Each row has two labels, one from each of two sets.
[-15 -13   8   4  -3   3   0   9   8   5  -1  -5   3  -9 -15   4  -8  -3
   8   7   9  14  -9   4   5   1  -1   5  -8   4   6 -44  12   5   3   4
  -5   7  -8   0  -9  -3  -2 -11  13  11   0  -8  12] | W, <66>
[ -7 -17   3   1   1   0   0   0   9   1  -5  -4  -2  -3  -4  -2   0   0
   3   2   4   1   1   7   2  -9  -2   3  -2  -1   0 -37  15   0  -1   3
  -7   1   0  -2  -5  -3   0 -14  13   6  -1  -9   8] | F, <66>
[-15 -12   1   2   5   2   1   8   3   2  -1  -3   4   5  -1   9  -4  -4
  10   6   7  -2   0  -1   1  -8   3   3 -10   2  -3 -44   4  -1   3   1
 -10   3   2  -6  -4  -3   5  -6   2  -1   3 -12   4] | W, <63>
[ -4  -9   2   5   1 -13   0   5   7  -3  -3  -6   7 -11  -3   7   6  -1
  -2   6   4   9  -6   6  15   3  -2  12  -3   0  -2 -44  21   1   9   0
  -7   7  -5   2  -5  -3   1  -7  10   5  -2  -6   3] | W, <66>
[ 11 -11   1  -1  -3  -1   2   5   9   2  -2  -2  -3  -6  -3   3  -1  -3
   9   6   7   2   2   3   2   2   0  -2  -7   4   4 -44   8   1   1   0
  12   8  -5   5  -2   3  -1  -2  15   3  -2  -2  13] | W, <66>
[ -3 -16   2   0   3   0   0   5   8   5  -2  -6   3  -7  -5  11   1  -5
   3  10   8   3   0   3   4   1   0  -6  -6   3   0 -44  17   4   8   2
   3   1  -6   4  -7  -2  -1  -5   8   6   0  -7   8] | W, <66>
[ -4 -20   3   2   1   4  -2   4   4   1  -3  -5   8 -15  -4  10  -3   0
   1   5   3  15   0   4   0   2   0   5  -1   4   1 -44  15   0   4  -4
 -10   8  -4   4  -1  -4   4 -17  15   3  -3  -4   2] | W, <66>
[-23 -13  -2   2   6  -5   5   5   5   2   4  -2  -1   6  -1  10 -16  -1
  11   2   5   7  -4  -2  -2  -1   0   3 -14  18   2 -44 -10   0  -4   2
  -6   2  -5   2   2  -3   5  -6  -5  -9   6   4  11] | W, <63>
[-22 -15  -1   1  -3   0   1   4   5   0   2  -3   3   2   9  13  -7   1
   3   5   4   1  -3   3  -4  -5  -1   4 -11   0  -7 -44  -9  -1   7   1
 -11  -3  -1   3  -3  -1   2  -4  -1   8   2  -5   6] | W, <63>
[-25  -6   0 -21  -1   0   5   1   0   1   4   2   3  -2  -3   4 -15   2
   8   3  -3   9  -5  -2   8  -7  -2   2  -6  -2   2 -44 -14   1  -3   1
 -14   0  -1   1  -7   5  -7 -15  -2   5   5  -5   2] | W, <63>
[ -7 -13  16  -3   0   3   1   1   1   2   2   0   7 -14  -2   1   0   1
   6   5   2   4   4   2   3  -2  -2   5  -3   1   2 -44  10   0  -1   3
  -4   5  -7   6  -9  16   2  -7   7   7  -1  -4   3] | W, <66>
[  2  -3   5   6   1   1   4   5  10  -1   1  -7   9  -3  -2   5   6   1
  -1   9  12  -7  -2   3   1   5  -1   0   2   2  -2 -40  19  -1  -1   4
  -3  -2  -1   4  -1  -6  -5  -6   9  -7   0  -4   4] | W, <66>
[ -4  -5  -5  -2   1   3   1   5   1   5   2  -5   3 -10  -3   7  -7  -1
  -5   5   1   6  -4   6  -1  -1   0   6   2   1   4 -44  16  -3  -1   0
  -6   4  -4   1  -3  -4   2  -4   8   6   0  -5   3] | W, <66>
[ -2 -10  -3   3   0   1   6   0   6   0  -5  -3   0  -2  -2   4   0   0
   5   4   2   7  -5   3  -1   1   0   2  -7   3   4 -44   7   0   0  -4
   6   5  -2  -2  -1   3  -1  -9   6   1  -9   3   4] | W, <66>

Each row has two labels, one from each of two sets.
[ 0 -2  4  3 -5  1  3  6  7  4  0  1  2 -6 -1 -3 -1  1 -2  1 -2 -5 -1 -4
 -4  0  0  2 -1  5 -2  1  1 -1 -6 -2 -2  0  0  3  0  0  8 -1  2 -1 -2 -3
 -4] | (30), <49>
[  0  -3   3   0  -4  -4   3   1   7   6   0   4   1   3  -1   1  -1  -3
  -2   1  -1 -10  -1  -3  -4   1   1   2   1  -2  -2   2   8   1  -6   0
  -5   0   1   2  -1   2  -2   0   0   1   1   0  -5] | (29), <44>
[-2 -6  2 -1 -4  0  4  2  3  2  2  0  3 -5 -3  2 -2  0 -2  2 -4 -1  0  0
 -2  1  2  3 -1  2  2  2  2  3 -9  1 -6 -2  1 -3 -1  3  3 -1 -1  2  3  2
 -4] | (39), <49>
[ 0 -1  3  0 -3  1  6  5  8 -1  0  2  5 -6  1 -2 -1  2 -2 -1 -1 -5 -2 -2
 -6  2  0  2 -2  3  1  3  3  2 -6  2 -2 -2  1  3  0  2  2  0  0 -1 -3  2
 -5] | (36), <50>
[ -4  -2   8   4  -5  -2   4   2   5   8   0  -3   1   0  -4   2  -5  -1
   0   1  -1 -10  -1  -3  -1   1  -1   3  -1   6  -1   3  -1   4 -10  -2
  -4   0   4  -1  -1   1   7   1   1   4   0   2  -5] | (39), <44>
[ 2  0  2 -1 -2 -1  3  6  7 -3  0  5  2  1  4 -1  2  1 -1 -3  1 -6 -1 -1
 -3  0  0  3 -1 -1  0  2  1  1 -4  0 -2  1  0  3  1  3 -2  0 -1  0  0  1
 -4] | (36), <44>
[-1 -5  1  1 -4  1  4  2  3  1  1  5  3 -5 -2  0  1  2 -3  0 -2 -3 -1 -1
 -4  2  1 -2 -2  2 -1  3  1  2 -6  1 -6 -1  0  0 -1  1  2 -1 -1 -1  0  0
 -5] | (30), <49>
[-1 -6  1  3 -3  3  4 -1  3  5  0  5  2 -2 -2 -2 -3  1 -3  1 -2 -3  0 -2
 -3  3  0 -1  1  3 -1  3  1  2 -7  2 -5 -2 -2  0 -1 -2  1  0  2 -2 -6  2
 -3] | (29), <49>
[ -1  -2   2   1  -4   0   3   0   7  -2   0   1   0  -3   1   1  -2   0
  -2   1  -2  -3   2  -1  -3  -1  -1   3  -1   3   1   1   0   3  -7   1
  -3 -10   1  -2  -1   6   5   0  -1   2  -1   2  -3] | (39), <44>
[ 0 -2  5  0 -7  2  3  3  3  1  3 -1  3 -1 -2  3 -2 -1 -1 -1 -1 -5 -1 -1
 -1 -2  1  4 -2  1  2  2  1  1 -6  0 -3 -2  2 -2 -1  2  4 -1 -1  2  5  1
 -4] | (39), <49>
[-1  2  8  2 -1 -1  3  3  7  1 -1 -7  3 -3  0  3 -3 -2  0  0  0 -5 -2 -2
 -2  3 -1  6 -2  8  2  1  1  2 -8 -3 -2  1  3  0 -1  1  7  0  2  3  2  2
 -1] | (39), <44>
